Below are the code and all the weights of a small trained network. Each question names an input and a class and asks about switching units off, where a switched-off unit gives its printed mean instead of its output.

import numpy as np


def w(rows, s, z=0):
    codes = np.array(rows[::2]) - 128.0
    scale = np.full(codes.shape[1], s)
    scale[-1] = z or s
    return codes * scale


def f(y):
    return y / 2 * (1 + np.tanh(0.7978845608 * (y + 0.044715 * y**3)))


def log_softmax(a):
    a = a - a.max(-1, keepdims=True)
    return a - np.log(np.exp(a).sum(-1, keepdims=True))


def net(x, mask):
    res = np.array(x, float).reshape(1, 4) / 4 @ E
    y = f(res @ A[0][:, :-1].T + A[0][:, -1])
    res = res + np.where(mask, y, B[0][:, -1]) @ B[0][:, :-1]
    return log_softmax(res[-1] @ U[:, :-1].T + U[:, -1])


A, B = {}, {}
E = w([
[164,204,143,1],'x0',
[249,101,242,161],'x1',
[79,35,191,35],'x2',
[128,127,128,127],'x3',
],0.0095)
A[0] = w([
[182,72,177,91,140],'n0',
[148,193,196,68,150],'n1',
[173,91,116,228,214],'n2',
[243,150,176,216,196],'n3',
[70,199,74,146,162],'n4',
[201,196,118,112,160],'n5',
[104,14,145,133,164],'n6',
[98,199,50,156,169],'n7',
[81,116,65,114,181],'n8',
[233,67,183,109,168],'n9',
[39,88,112,24,149],'n10',
[161,215,128,75,171],'n11',
[142,148,150,1,128],'n12',
[26,60,119,62,160],'n13',
[98,207,39,136,211],'n14',
[206,162,131,170,158],'n15',
[66,79,128,212,254],'n16',
[156,22,201,137,157],'n17',
[127,131,46,45,164],'n18',
[118,84,203,122,142],'n19',
[162,232,148,27,207],'n20',
],0.0096,0.0075)
B[0] = w([
[214,87,170,83,179],'n0',
[188,163,174,109,175],'n1',
[117,119,98,186,229],'n2',
[187,153,116,210,250],'n3',
[81,151,63,70,189],'n4',
[203,196,122,122,175],'n5',
[115,12,104,96,194],'n6',
[97,160,32,94,196],'n7',
[2,153,130,105,184],'n8',
[249,83,146,115,212],'n9',
[35,144,217,145,208],'n10',
[192,230,131,60,180],'n11',
[131,154,219,132,189],'n12',
[20,78,199,154,209],'n13',
[89,184,67,111,214],'n14',
[196,234,148,205,186],'n15',
[34,66,68,172,238],'n16',
[173,46,128,138,209],'n17',
[72,197,167,89,181],'n18',
[202,29,123,90,172],'n19',
[176,243,164,71,212],'n20',
],0.0074,0.013)
U = w([
[81,123,14,139,209],'0',
[156,125,142,255,183],'1',
[41,48,140,114,127],'2',
[170,6,111,102,116],'3',
[127,187,73,12,127],'4',
[200,188,152,131,85],'5',
[73,161,245,92,139],'6',
[188,102,210,41,4],'7',
],0.008,0.0032)

Each question gives the input, the list of numbers given to net, and the class t.
The units are the neurons (one row each of A and B). Each row of codes is followed by its name. A weight is (code - 128) times the scale printed after its matrix; where a second scale follows, it is the last column's (A, B and U).
mask holds one flag per neuron, in row order. A switched-off neuron (its flag False) gives its mean, the last column of its row in B, instead of its output. The means were averaged over made-up inputs and are rounded, as every weight is.
A unit's drop is (log p(t) with every unit on - log p(t) with that unit switched off) / (log p(t) with every unit on - log p(t) with every unit switched off).
The circuit of an input: a set's keep is (log p(t) with only the set's units on - log p(t) with every unit switched off) / (log p(t) with every unit on - log p(t) with every unit switched off). Starting from the 12 units with the biggest drops (on a tie, the unit counted first), units are removed one at a time, each time the one whose removal leaves the highest keep (on an exact tie, the one counted first), for as long as the keep stays at least 0.8.
units of the circuit, in order: the units of the circuit, biggest drop first
k most important neurons: the k neurons with the biggest drops, biggest first
drop of u: that unit's drop, to one decimal
input [7,-7,2,-8], class 6: units of the circuit, in order => (n10)
input [-7,1,3,1], class 3: units of the circuit, in order => (n17, n6)
input [-3,-6,1,-1], class 2: units of the circuit, in order => (n13, n3)
input [0,5,6,1], class 3: units of the circuit, in order => (n17, n6)
input [8,0,7,-6], class 6: 3 most important neurons => (n10, n13, n12)
input [-2,-7,1,-1], class 2: 3 most important neurons => (n13, n10, n3)
input [-3,1,7,7], class 3: 2 most important neurons => (n19, n17)
input [0,-4,4,-6], class 2: drop of n2 => -0.1
input [5,-6,8,-5], class 6: drop of n9 => 0.0
input [2,0,-4,3], class 4: drop of n6 => -0.1
input [-1,-3,3,1], class 2: drop of n20 => 0.1
